Here is a tiny trained network, its code and every weight. The questions are about switching its units off for an input and a class, where a switched-off unit gives its printed mean instead of its output.

import numpy as np


def w(rows, s, z=0):
    codes = np.array(rows[::2]) - 128.0
    scale = np.full(codes.shape[1], s)
    scale[-1] = z or s
    return codes * scale


def f(y):
    return np.maximum(y, 0)


def log_softmax(a):
    a = a - a.max(-1, keepdims=True)
    return a - np.log(np.exp(a).sum(-1, keepdims=True))


def net(x, mask):
    res = np.array(x, float).reshape(1, 8) / 4 @ E
    y = f(res @ A[0][:, :-1].T + A[0][:, -1])
    res = res + np.where(mask, y, B[0][:, -1]) @ B[0][:, :-1]
    return log_softmax(res[-1] @ U[:, :-1].T + U[:, -1])


A, B = {}, {}
E = w([
[20,88,122,102],'x0',
[154,39,217,155],'x1',
[127,126,128,129],'x2',
[128,127,129,128],'x3',
[128,128,128,127],'x4',
[91,200,212,141],'x5',
[114,129,101,254],'x6',
[128,128,128,128],'x7',
],0.0055)
A[0] = w([
[187,175,113,118,110],'neuron 1',
[120,124,109,180,61],'neuron 2',
[74,111,121,125,215],'neuron 3',
[117,130,116,183,47],'neuron 4',
[123,123,117,170,254],'neuron 5',
[198,153,133,138,49],'neuron 6',
[101,202,108,106,103],'neuron 7',
[125,177,52,107,60],'neuron 8',
[146,29,188,133,98],'neuron 9',
[117,177,65,116,61],'neuron 10',
[148,70,102,133,103],'neuron 11',
[181,147,141,120,196],'neuron 12',
[117,140,133,179,184],'neuron 13',
[117,151,152,134,84],'neuron 14',
[133,134,130,69,174],'neuron 15',
[82,222,218,155,91],'neuron 16',
[135,85,89,153,125],'neuron 17',
[70,104,127,120,53],'neuron 18',
[113,145,64,105,151],'neuron 19',
[12,90,108,104,68],'neuron 20',
[104,162,74,187,118],'neuron 21',
[111,157,160,143,85],'neuron 22',
[170,137,114,138,148],'neuron 23',
[170,155,134,154,113],'neuron 24',
[148,108,57,107,151],'neuron 25',
[115,153,157,136,80],'neuron 26',
[143,94,181,146,77],'neuron 27',
[164,59,40,118,59],'neuron 28',
[133,86,164,136,57],'neuron 29',
[121,157,85,119,66],'neuron 30',
[123,101,134,192,115],'neuron 31',
[164,132,144,17,37],'neuron 32',
[146,133,135,98,84],'neuron 33',
[132,125,131,78,208],'neuron 34',
[127,123,113,191,38],'neuron 35',
[134,120,146,66,58],'neuron 36',
[121,158,172,131,104],'neuron 37',
[199,153,134,141,49],'neuron 38',
[95,114,126,119,75],'neuron 39',
[140,88,150,131,91],'neuron 40',
],0.011,0.0039)
B[0] = w([
[156,66,103,157,196],'neuron 1',
[65,135,130,144,153],'neuron 2',
[180,65,123,133,236],'neuron 3',
[68,137,139,145,150],'neuron 4',
[140,92,191,70,246],'neuron 5',
[129,99,90,202,168],'neuron 6',
[175,177,166,141,218],'neuron 7',
[155,197,171,166,204],'neuron 8',
[187,214,180,145,233],'neuron 9',
[150,192,160,169,193],'neuron 10',
[121,156,96,86,173],'neuron 11',
[163,63,123,126,224],'neuron 12',
[110,105,166,92,207],'neuron 13',
[117,145,102,115,144],'neuron 14',
[97,100,167,99,227],'neuron 15',
[125,177,31,56,254],'neuron 16',
[120,136,99,79,176],'neuron 17',
[134,101,93,183,156],'neuron 18',
[175,164,167,127,217],'neuron 19',
[163,48,70,221,222],'neuron 20',
[68,109,189,121,206],'neuron 21',
[116,149,97,104,156],'neuron 22',
[155,88,121,140,182],'neuron 23',
[149,87,112,159,174],'neuron 24',
[134,140,94,62,209],'neuron 25',
[115,147,99,111,148],'neuron 26',
[158,181,150,150,176],'neuron 27',
[99,174,32,91,198],'neuron 28',
[154,167,151,158,157],'neuron 29',
[143,169,153,146,162],'neuron 30',
[74,125,171,135,185],'neuron 31',
[3,133,156,154,218],'neuron 32',
[101,117,132,139,147],'neuron 33',
[115,96,171,92,238],'neuron 34',
[55,139,129,163,154],'neuron 35',
[62,131,152,139,170],'neuron 36',
[125,138,94,99,170],'neuron 37',
[131,96,91,204,170],'neuron 38',
[129,112,110,161,142],'neuron 39',
[146,163,147,140,160],'neuron 40',
],0.033,0.0039)
U = w([
[164,198,194,161,93],'0',
[1,97,182,127,87],'1',
[108,154,31,60,100],'2',
[149,45,86,214,90],'3',
[138,84,172,83,255],'4',
],0.0076,0.0063)

Each question gives the input, the list of numbers given to net, and the class t.
The units are the neurons (one row each of A and B). Each row of codes is followed by its name. A weight is (code - 128) times the scale printed after its matrix; where a second scale follows, it is the last column's (A, B and U).
mask holds one flag per neuron, in row order. A switched-off neuron (its flag False) gives its mean, the last column of its row in B, instead of its output. The means were averaged over made-up inputs and are rounded, as every weight is.
A unit's drop is (log p(t) with every unit on - log p(t) with that unit switched off) / (log p(t) with every unit on - log p(t) with every unit switched off).
The circuit of an input: a set's keep is (log p(t) with only the set's units on - log p(t) with every unit switched off) / (log p(t) with every unit on - log p(t) with every unit switched off). Starting from the 12 units with the biggest drops (on a tie, the unit counted first), units are removed one at a time, each time the one whose removal leaves the highest keep (on an exact tie, the one counted first), for as long as the keep stays at least 0.8.
units of the circuit, in order: the units of the circuit, biggest drop first
unit that matters most: the unit with the biggest drop
k most important neurons: the k neurons with the biggest drops, biggest first
drop when u is switched off: that unit's drop, to one decimal
input [-3,7,-4,-6,-5,-8,2,-6], class 2: unit that matters most : neuron 28
input [-7,4,-1,2,-4,-5,1,-8], class 3: units of the circuit, in order : (neuron 38; neuron 6)
input [-6,-2,6,-1,0,6,-1,5], class 2: 2 most important neurons : (neuron 16; neuron 20)
input [-6,3,-1,4,1,-1,7,5], class 1: units of the circuit, in order : (neuron 31; neuron 35)
input [7,5,0,0,-8,-7,8,-6], class 1: 4 most important neurons : (neuron 31; neuron 16; neuron 35; neuron 2)
input [2,6,1,3,4,-1,-8,8], class 1: 2 most important neurons : (neuron 32; neuron 36)
input [-3,-8,-4,-3,-4,-7,-1,5], class 0: 4 most important neurons : (neuron 8; neuron 10; neuron 19; neuron 16)
input [8,-2,-8,-8,-5,7,-2,5], class 3: 2 most important neurons : (neuron 20; neuron 3)
input [-1,-8,8,3,-3,7,-6,1], class 0: 2 most important neurons : (neuron 7; neuron 8)
input [0,3,-5,3,3,-5,5,-7], class 1: 2 most important neurons : (neuron 16; neuron 31)
input [6,5,1,6,-5,-3,7,4], class 1: 2 most important neurons : (neuron 31; neuron 35)
input [-6,5,8,4,5,-2,7,7], class 1: units of the circuit, in order : (neuron 31; neuron 35)
input [8,2,-1,6,-4,7,-7,2], class 3: 3 most important neurons : (neuron 20; neuron 3; neuron 18)
input [8,4,2,2,5,-6,0,3], class 3: 2 most important neurons : (neuron 20; neuron 16)
input [4,-5,-4,-1,5,-4,-5,7], class 0: 2 most important neurons : (neuron 19; neuron 8)
input [-6,-8,-5,8,2,-2,1,-7], class 0: units of the circuit, in order : (neuron 8)
input [0,-2,2,7,4,5,5,-7], class 1: drop when neuron 5 is switched off : 0.1
input [-5,-2,8,-3,-3,7,0,-2], class 2: drop when neuron 16 is switched off : 0.5
input [-5,3,-1,5,-5,4,3,-2], class 3: drop when neuron 6 is switched off : 0.3
input [4,-2,-2,5,3,-5,1,7], class 2: units of the circuit, in order : (neuron 28)
